Each row has a class, written after it.
[  46   82  -81 -246  293  320   49  -77 -102 -260 -210   89 -202 -289
 -186  -25  250  423  201  104  171    7   10 -322  432  322  355    5
 -259 -424  208  -55] : k_538
[ -11  193 -349   26 -534  145  108  118 -552 -100 -457 -261 -294 -374
 -334 -249   77  149  -18 -176  209  -16  438  119  -60  154  160  135
 -581  188 -413  444] : k_538
[ 104  555  -15  -69 -129  335   13  270   20  111   97  101 -366 -397
   36 -245 -420 -245   64  -79 -111 -244  411 -302  -59   32  251 -190
 -134 -352 -481  154] : k_538
[-257   87 -232  317  168 -105 -492   35  -79   24 -254 -404  -78  227
  -76  322 -256   17  299 -102  -86  -29  608  420 -276 -151   34   42
 -147  267 -656  116] : k_754
[-227 -114  -75  316  254  -50 -533  -86  -70   92 -348 -402 -115  121
  -13  277 -136  150  286 -189  -35  165  796  576 -221 -128  -51   58
 -145  245 -762  202] : k_360
[ -88  -83  199 -168 -154 -498 -231  554 -219    6  159 -445  259  324
  109   37  485 -339   -8 -213  -19    3  353 -217 -821   -8  144 -162
 -246  -49  -67  345] : k_128
[-132   85 -461   27 -557  201   68  121 -524 -244 -493 -260 -282 -296
 -356 -106    3   47  103 -129  311  -61  476  136    0  114  104   18
 -503  135 -415  343] : k_538
[ 227  377  101 -133  -93  276  -16  238   14  135    0  104 -357 -540
   71 -376 -563 -131  -69  -26 -113 -200  370 -157  -90    1  297 -147
  -96 -406 -497   97] : k_754
[-105   21 -451   57 -494  161  111   84 -557 -249 -529 -281 -345 -274
 -327  -27   49   18   59 -120  358  -47  424  107  -17  183  131  -33
 -520   78 -382  344] : k_360
[  64   70 -373  101 -579  207  147  164 -598 -145 -494 -247 -237 -224
 -380  -24  -11  -36   89  -92  268  -35  349  185 -127  204  217   36
 -625  168 -390  499] : k_538
[-135  -79   93 -189 -121 -486 -291  632 -241   -1  219 -404  219  275
    1   69  524 -420   16 -222   -7   -6  440 -341 -879   40  127 -172
 -195  -82 -166  346] : k_77
[ 306  359  142 -137   32  259  -98  175   30  161  -14   33 -442 -553
  147 -397 -551 -136 -156   -5 -139 -173  341  -93 -108  -36  276 -163
  -50 -361 -566  111] : k_964
[ -18   94  -99 -307  346  302   41  -51  -52 -244 -149   72 -100 -370
 -164  -12  129  410  251  144  148  -51   61 -373  442  328  370   21
 -300 -351  195  -26] : k_77
[-189   41 -501   11 -484  102  166  112 -485 -206 -589 -354 -291 -415
 -277 -115  119   41   42  -50  301   16  485  219  -27  159   73   -4
 -498  178 -351  353] : k_128
[ 188  484   41  -98 -102  221   50  360   82  217   52  -60 -321 -536
   27 -351 -342 -195   16  -38 -193  -79  450 -274 -191  -93  336 -165
 -158 -232 -493  103] : k_435
[ -50   92  -75 -245  288  322   51  -52    9 -241 -191   42 -123 -332
 -177   -1  170  397  226  135  145   22    9 -332  392  305  387   -4
 -314 -353  174  -81] : k_159
[-204  115  -91  373  189  -54 -451   21  -77   75 -263 -378  -84  197
  -78  294 -294   42  290  -96  -97 -148  603  363 -241 -155   56   32
 -164  331 -662   79] : k_159
[-203   22 -516   24 -535  167  153   85 -526 -203 -460 -342 -291 -301
 -380  -72   89   33  127 -112  413   27  465  135  -45  196   63   -4
 -513  124 -435  348] : k_435
[  -6  -69  199 -162 -178 -499 -226  519 -250    4  249 -339  214  317
   42   53  534 -382  -50 -217  -10   19  289 -221 -892  -56   63 -134
 -156  -29  -71  357] : k_814
[  36   24 -158 -267  289  322   65  -58  -62 -267 -155  129 -207 -359
 -168  -36  197  447  223   73  159  -16   15 -364  451  332  359   72
 -312 -341  260  -56] : k_435
[-401  149 -389  306  127  -11 -379   80  -75  -37 -268 -478 -139  318
 -110  443 -206   34  420 -171   50   80  701  525 -237  -54   10  -98
 -210  -19 -681   77] : k_77
[ -25  170 -349   45 -536  163  158  142 -564  -48 -442 -293 -308 -414
 -312 -263   34  142  -67 -153  186  -97  442   22  -33  162  179  161
 -566  211 -374  387] : k_754
[  81   93 -418  137 -612  184  134  133 -683 -204 -465 -277 -335 -220
 -334  -42   40  -45   73 -119  295   13  349  175 -110  214  151   43
 -576  169 -377  533] : k_538
[-214  108 -194  308  206  -70 -465   -5 -112   60 -255 -378  -90  177
  -76  292 -253  -12  333 -142  -34  -90  662  277 -283  -97   81   31
 -215  282 -736  140] : k_484
[-298  -95  -63  313  258 -121 -496  -23  -28  118 -281 -419  -67  138
    1  292 -119  151  346 -199  -18   98  790  517 -205 -110  -70   73
 -185  247 -800  144] : k_484
[-243  175 -123  367  202  -25 -451  -22 -128   80 -238 -383  -84  218
  -50  320 -290   26  331 -129  -65  -69  627  291 -196  -53   91   51
 -231  253 -738  164] : k_484
[ 164  515   58  -47 -144  316   13  266   81  128   81  129 -382 -349
   93 -247 -418 -293   34  -66  -87 -211  391 -387  -43   52  268 -258
  -84 -359 -497  166] : k_754
[ -27  -93  147 -192 -161 -508 -248  585 -212   30  218 -513  224  247
  112   -3  523 -346  -35 -240  -23   31  386 -251 -826  -96   86 -194
 -263   10 -138  400] : k_964
[ -68 -117  109 -176 -115 -497 -222  431 -405  -89  176 -439    7  351
   84   91  608 -405  -96 -161   33   80  341 -158 -819  -24   26 -166
 -125  -76  -13  333] : k_230
[-236 -137  -70  293  233  -75 -524  -99  -51  109 -316 -471  -74  191
   10  327 -166  111  305 -184  -23  181  732  699 -296 -162  -56   41
 -165  252 -809  176] : k_814
[-290  -52  -77  318  189  -60 -536  -67 -109   46 -324 -374  -53  174
  -40  285 -179  169  314 -236    0  104  798  552 -232 -127  -66   32
 -171  163 -749  196] : k_360
[-486  254 -362  323  128   -8 -433  120  -14    7 -265 -408  -87  224
 -119  411 -178    4  418 -168   23   89  760  473 -215  -39  -47  -56
 -167   20 -767  169] : k_77
[ -25  -12  140 -183 -120 -503 -257  600 -212   21  199 -386  154  317
   55   14  577 -366  -95 -225  -26  -77  289 -322 -797  -54  130 -180
 -210  -32  -87  332] : k_538
[ -39 -158   98 -202  -80 -540 -238  410 -361 -122  156 -452   13  328
  116   96  558 -369  -73 -134   69   62  343 -173 -783  -77   49 -172
 -132  -11  -34  297] : k_484
[ 220  481    0  -52 -127  266   52  350   43  201   83  -69 -353 -539
  -14 -314 -371 -167   75  -75 -151 -185  418 -218 -181  -54  312 -121
 -205 -257 -515  118] : k_159
[  -7   55 -527  110 -615  140  172  244 -583 -199 -487 -298 -275 -258
 -401  -11  113  -90  124 -111  269   25  412  142 -165  287  145  -23
 -608  165 -401  532] : k_77
[ 132   26 -414  148 -633  177  177  209 -604 -181 -437 -281 -266 -220
 -312  -56   50  -74  100 -119  276  -57  326   74 -133  287  217  -12
 -632  199 -343  546] : k_128
[-225    0 -184 -250  359  102  -93 -120  116 -329 -182  -99 -143 -292
  -71  -96  299  378  152   51   51  175   97 -393  209  287  213 -182
 -206 -320   69 -229] : k_964
[-427  194 -377  314  140   36 -413   15 -111  -51 -322 -495 -153  295
  -81  486 -182  -35  439 -126   98   40  723  552 -196 -106  -24 -106
 -179   34 -684  182] : k_159
[-105 -141   97 -193 -110 -484 -250  393 -434 -171  134 -541    3  328
  149   84  509 -346  -27 -164  127   38  401 -141 -700  -80   15 -223
 -143  -90  -44  294] : k_230
[  58   56  -55 -241  236  199  -66  116  202 -189 -134  -69  -75 -262
 -200 -146  399  412  192   61  -61   85  -52 -262  169   85  293  172
 -186 -157  296 -170] : k_159
[-128   44 -444   32 -580  190  133  121 -542 -250 -564 -358 -308 -320
 -336  -77   81   41  121 -102  315   19  467  246  -53  177   99   62
 -528  131 -388  384] : k_814
[ 254  551  -65  -50 -106  233   37  390  153  162   64  -95 -376 -541
   49 -375 -333 -188   37  -26 -189 -160  380 -318 -161  -49  357 -187
 -196 -173 -491  118] : k_128
[   4  -54  153 -159 -198 -457 -216  591 -183   50  234 -426  181  294
   24   -1  507 -339  -61 -237  -27  -42  268 -239 -815 -112  126 -133
 -205  -19  -82  287] : k_159
[  -1  183 -355  -21 -594  232  193  145 -534  -89 -460 -280 -331 -403
 -314 -264   47  130  -22 -162  246 -117  450   32   24   69  169  148
 -551  167 -305  358] : k_754
[  74  134  -44 -261  267  346   66  -62  -20 -216 -112  234 -170 -287
 -226  -78  258  467  165   60  142  -21  -99 -412  436  326  350  110
 -233 -419  297  -73] : k_435
[ -47   14 -119 -181  189  203  -86   92   90 -246 -159 -101 -138 -139
 -206  -50  473  287  114   72  -62  154  -33 -249  101  146  221  115
 -117 -194  298 -131] : k_360
[ 172  438   42 -154  -44  325  -58  206   85   93  -67   52 -360 -494
   88 -334 -495 -169  -49  -16 -101 -149  367 -133  -81   -3  312 -180
  -62 -408 -512   91] : k_814
[  69   29 -100 -219  189  237  -52   89  117 -207 -121  -56 -132 -137
 -217 -105  436  385  185    3   -8   85  -60 -285  201  105  285  188
 -201 -196  315 -190] : k_230
[  -2   56 -100 -214  193  174  -37   87  148 -222 -187  -56  -84 -142
 -251  -88  476  346  192   64    9  157  -83 -241  118  135  235   95
 -129 -235  291 -164] : k_435
[ 273  441  -64 -107  -88  202   35  373   75  181   45  -62 -437 -614
   -8 -404 -301 -166   40  -66 -162 -167  425 -242 -214  -20  299 -136
 -204 -208 -536  158] : k_435
[ -97  178 -317   26 -561  196  165  121 -574  -85 -528 -298 -283 -412
 -334 -230  117  108  -11 -139  234  -80  495   65   30  104  126  132
 -548  241 -379  390] : k_538
[ 179 -114  364  -43 -193 -404 -150  458 -307    7  192 -381   33  366
  113   80  347 -466  -92 -114    1  158   57  -91 -881  -19   75 -132
  -62 -135  -41  231] : k_77
[-304    2 -137 -250  341  134 -102 -133  109 -353 -158  -68  -82 -310
  -68 -131  241  475  219    9  118  146  146 -406  308  257  195  -83
 -242 -297  102 -281] : k_230
[ -64  -85  160 -186  -91 -426 -224  374 -392  -77  161 -515   46  391
  139  119  512 -384  -90 -150   43   23  329 -198 -761  -87   50 -235
 -130  -86  -11  296] : k_964
[  35  145 -355   21 -594  156  168  181 -587 -145 -493 -275 -328 -418
 -339 -286   92  149  -17 -175  261  -47  490   17    6   87  198  142
 -565  193 -329  345] : k_230
[ -29   96 -114 -268  277  331   48  -75  -82 -271 -106   46 -162 -330
 -216  -29  176  453  254   67  221  -96   -9 -418  428  330  377   61
 -282 -432  159 -152] : k_814
[ -95  -41  170 -182 -163 -482 -240  571 -222    4  129 -437  222  247
   25  -46  493 -296  -27 -203   -7    7  341 -243 -818  -25  114 -104
 -212  -32  -85  328] : k_435
[  19   63 -458   85 -557   96  121  218 -589 -187 -443 -247 -278 -209
 -362    3  146  -44   80 -107  293   18  462   72 -173  251  193  -57
 -615  148 -397  573] : k_754
[  87   56 -434  114 -607  127  156  280 -566 -164 -527 -303 -265 -297
 -352  -82   69  -14   51 -113  263   23  377  192 -137  193  167   36
 -584  178 -364  499] : k_77
[ 126   53  -88 -263  327  308  -10  -64    1 -203  -89  122 -207 -319
 -155  -56  243  434  196   61  154  -30    5 -383  413  252  388   63
 -238 -338  184  -80] : k_128
[  12  116 -510  100 -628  107  150  254 -573 -221 -411 -278 -329 -274
 -331  -51  112  -14   98 -129  302   29  406   85  -85  271  165    9
 -628  134 -391  573] : k_754
[-137  119 -150  383  114  -61 -459   43  -79   43 -227 -270 -147  262
  -99  314 -186   17  269 -139 -118  -51  540  342 -244 -122   28   55
 -131  271 -620  137] : k_754
[ 234  443   16  -35 -149  270   46  375   17  199  127 -108 -378 -518
   29 -311 -399 -133   54  -99 -165 -235  445 -213 -123  -82  259 -119
 -225 -239 -532  117] : k_964
[-117  -85   40 -195 -124 -479 -241  446 -368 -178  178 -535    4  347
  106   69  561 -370  -39 -140   76   52  353 -205 -774  -28   41 -204
 -185  -27  -10  316] : k_230
[-236  102 -439   37 -569  183  158   93 -531 -285 -554 -305 -299 -290
 -282  -68   87   35  121 -112  354    3  489  103   34  219  105  -44
 -517   48 -346  327] : k_128
[ 258  405   94 -137  -29  311  -83  230  110  133   28  101 -376 -541
   69 -391 -553 -138  -71   -9 -136 -186  351 -141 -132   -2  314 -152
  -93 -334 -532  127] : k_159
[ -48  138 -266  -19 -622  162  191  138 -577  -84 -461 -306 -221 -370
 -342 -261   76  149   19 -169  245 -127  475   37  -26   80  139  174
 -568  205 -303  373] : k_754
[  -1  -91   99 -125 -131 -491 -241  562 -229   38  258 -364  141  330
    1   60  596 -372  -51 -216  -19   49  311 -286 -899  -31   78 -131
 -130  -57  -68  313] : k_754
[-106 -219  109 -209 -121 -495 -194  407 -364 -148  148 -427   15  408
  123  135  592 -350  -63 -169   19   58  394 -115 -748  -27  -26 -232
 -119  -44   61  282] : k_77
[-156   38 -441   20 -465  153   27  126 -447 -244 -624 -267 -284 -311
 -334  -69   99  -23   95  -75  299   29  469  191  -86  168   96  -20
 -473  128 -435  371] : k_538
[ 209  525   78  -56 -125  221   36  379  139  216   62  -94 -333 -606
   87 -400 -350 -175   29  -40 -227 -124  408 -227 -158  -87  293 -135
 -165 -210 -527  116] : k_128
